Below are the code and all the weights of a small trained network. Each question names an input and a class and asks about switching units off, where a switched-off unit gives its printed mean instead of its output.

import numpy as np


def w(rows, s, z=0):
    codes = np.array(rows[::2]) - 128.0
    scale = np.full(codes.shape[1], s)
    scale[-1] = z or s
    return codes * scale


def norm(h):
    return h / np.sqrt((h * h).mean(-1, keepdims=True) + 1e-5)


def f(y):
    return y / 2 * (1 + np.tanh(0.7978845608 * (y + 0.044715 * y**3)))


def log_softmax(a):
    a = a - a.max(-1, keepdims=True)
    return a - np.log(np.exp(a).sum(-1, keepdims=True))


def net(x, mask):
    res = np.array(x, float).reshape(1, 4) / 4 @ E
    u = 0
    for l in range(2):
        y = f(norm(res) @ A[l][:, :-1].T + A[l][:, -1])
        res = res + np.where(mask[u : u + 15], y, B[l][:, -1]) @ B[l][:, :-1]
        u += 15
    return log_softmax(norm(res)[-1] @ U[:, :-1].T + U[:, -1])


A, B = {}, {}
E = w([
[176,8,57,107,97],'x0',
[229,175,116,137,32],'x1',
[161,48,185,133,254],'x2',
[56,90,134,212,96],'x3',
],0.0073)
A[0] = w([
[184,143,154,112,151,102],'0.n0',
[125,7,92,141,167,11],'0.n1',
[193,177,136,135,176,77],'0.n2',
[75,164,134,130,111,127],'0.n3',
[158,113,241,107,184,38],'0.n4',
[153,127,196,84,232,1],'0.n5',
[94,48,115,180,148,170],'0.n6',
[98,154,133,170,155,159],'0.n7',
[167,125,45,68,70,72],'0.n8',
[71,114,109,194,174,157],'0.n9',
[181,125,200,86,200,79],'0.n10',
[117,141,61,58,201,46],'0.n11',
[163,78,154,91,113,26],'0.n12',
[88,61,176,175,142,92],'0.n13',
[214,83,72,111,134,68],'0.n14',
],0.012,0.0045)
B[0] = w([
[169,170,89,166,187,180],'0.n0',
[139,24,22,212,124,236],'0.n1',
[185,143,94,134,152,188],'0.n2',
[57,175,156,75,111,173],'0.n3',
[140,133,135,23,150,226],'0.n4',
[176,148,60,5,201,246],'0.n5',
[185,95,192,172,192,248],'0.n6',
[135,180,204,101,104,175],'0.n7',
[211,114,172,84,2,222],'0.n8',
[195,152,168,154,114,216],'0.n9',
[139,187,64,129,225,255],'0.n10',
[130,37,250,45,155,173],'0.n11',
[68,155,156,142,132,138],'0.n12',
[176,141,153,222,110,203],'0.n13',
[44,163,83,148,95,211],'0.n14',
],0.0077,0.0051)
A[1] = w([
[107,35,102,176,159,31],'1.n0',
[41,215,120,125,97,2],'1.n1',
[149,241,125,119,117,126],'1.n2',
[236,135,62,128,78,65],'1.n3',
[60,83,151,75,141,56],'1.n4',
[119,139,128,85,220,103],'1.n5',
[103,101,131,141,219,131],'1.n6',
[84,150,209,145,88,171],'1.n7',
[165,232,138,184,110,144],'1.n8',
[54,174,132,113,109,143],'1.n9',
[92,71,154,176,149,126],'1.n10',
[142,87,90,99,76,44],'1.n11',
[123,9,62,191,208,139],'1.n12',
[97,110,99,74,64,129],'1.n13',
[124,153,192,111,170,119],'1.n14',
],0.013,0.0056)
B[1] = w([
[147,112,129,208,100,175],'1.n0',
[81,106,7,119,97,163],'1.n1',
[113,115,104,183,132,229],'1.n2',
[86,203,176,129,138,216],'1.n3',
[132,119,190,111,161,125],'1.n4',
[166,126,77,83,124,211],'1.n5',
[147,172,99,117,88,198],'1.n6',
[116,81,120,98,147,191],'1.n7',
[83,109,125,143,175,218],'1.n8',
[114,57,98,118,127,161],'1.n9',
[145,117,161,126,121,163],'1.n10',
[124,165,129,99,88,148],'1.n11',
[171,141,122,161,83,254],'1.n12',
[133,121,144,89,105,171],'1.n13',
[150,78,108,93,130,170],'1.n14',
],0.016,0.0078)
U = w([
[114,186,164,61,5,181],'0',
[212,91,135,242,89,190],'1',
[224,175,47,54,205,175],'2',
[93,30,219,184,203,52],'3',
[65,226,134,200,189,109],'4',
[15,65,41,125,130,187],'5',
[136,69,153,95,174,1],'6',
[124,63,181,26,139,60],'7',
],0.018,0.0075)

Each question gives the input, the list of numbers given to net, and the class t.
The units are the neurons (one row each of A and B). Each row of codes is followed by its name. A weight is (code - 128) times the scale printed after its matrix; where a second scale follows, it is the last column's (A, B and U).
mask holds one flag per neuron, layer by layer. A switched-off neuron (its flag False) gives its mean, the last column of its row in B, instead of its output. The means were averaged over made-up inputs and are rounded, as every weight is.
A unit's drop is (log p(t) with every unit on - log p(t) with that unit switched off) / (log p(t) with every unit on - log p(t) with every unit switched off).
The circuit of an input: a set's keep is (log p(t) with only the set's units on - log p(t) with every unit switched off) / (log p(t) with every unit on - log p(t) with every unit switched off). Starting from the 12 units with the biggest drops (on a tie, the unit counted first), units are removed one at a time, each time the one whose removal leaves the highest keep (on an exact tie, the one counted first), for as long as the keep stays at least 0.8.
units of the circuit, in order: the units of the circuit, biggest drop first
unit that matters most: the unit with the biggest drop
k most important neurons: the k neurons with the biggest drops, biggest first
k most important neurons of layer l: the k neurons of layer l with the biggest drops, biggest first
drop of u: that unit's drop, to one decimal
input [-4,-3,6,7], class 1: units of the circuit, in order => [0.n13]
input [-3,-1,4,6], class 3: 3 most important neurons => [0.n7, 0.n13, 1.n12]
input [-2,-5,2,6], class 1: units of the circuit, in order => [0.n6, 1.n6]
input [-2,1,-5,-8], class 0: units of the circuit, in order => [0.n8, 0.n10]
input [-4,0,5,5], class 2: 2 most important neurons of layer 0 => [0.n4, 0.n5]
input [1,-6,7,2], class 1: 3 most important neurons => [0.n1, 1.n12, 0.n13]
input [8,-6,7,-5], class 1: 3 most important neurons => [0.n1, 1.n12, 1.n0]
input [2,-7,-7,0], class 7: 2 most important neurons of layer 0 => [0.n10, 0.n14]
input [-1,4,3,2], class 4: 2 most important neurons of layer 1 => [1.n8, 1.n2]
input [-7,1,5,5], class 2: 2 most important neurons of layer 1 => [1.n14, 1.n5]
input [-5,6,7,6], class 2: 2 most important neurons of layer 0 => [0.n4, 0.n8]
input [-8,-5,2,6], class 3: 2 most important neurons of layer 0 => [0.n9, 0.n13]
input [3,-3,-2,-5], class 0: 2 most important neurons of layer 0 => [0.n8, 0.n6]
input [0,3,-2,5], class 5: unit that matters most => 0.n1
input [-8,-8,-2,4], class 5: drop of 1.n1 => 0.2
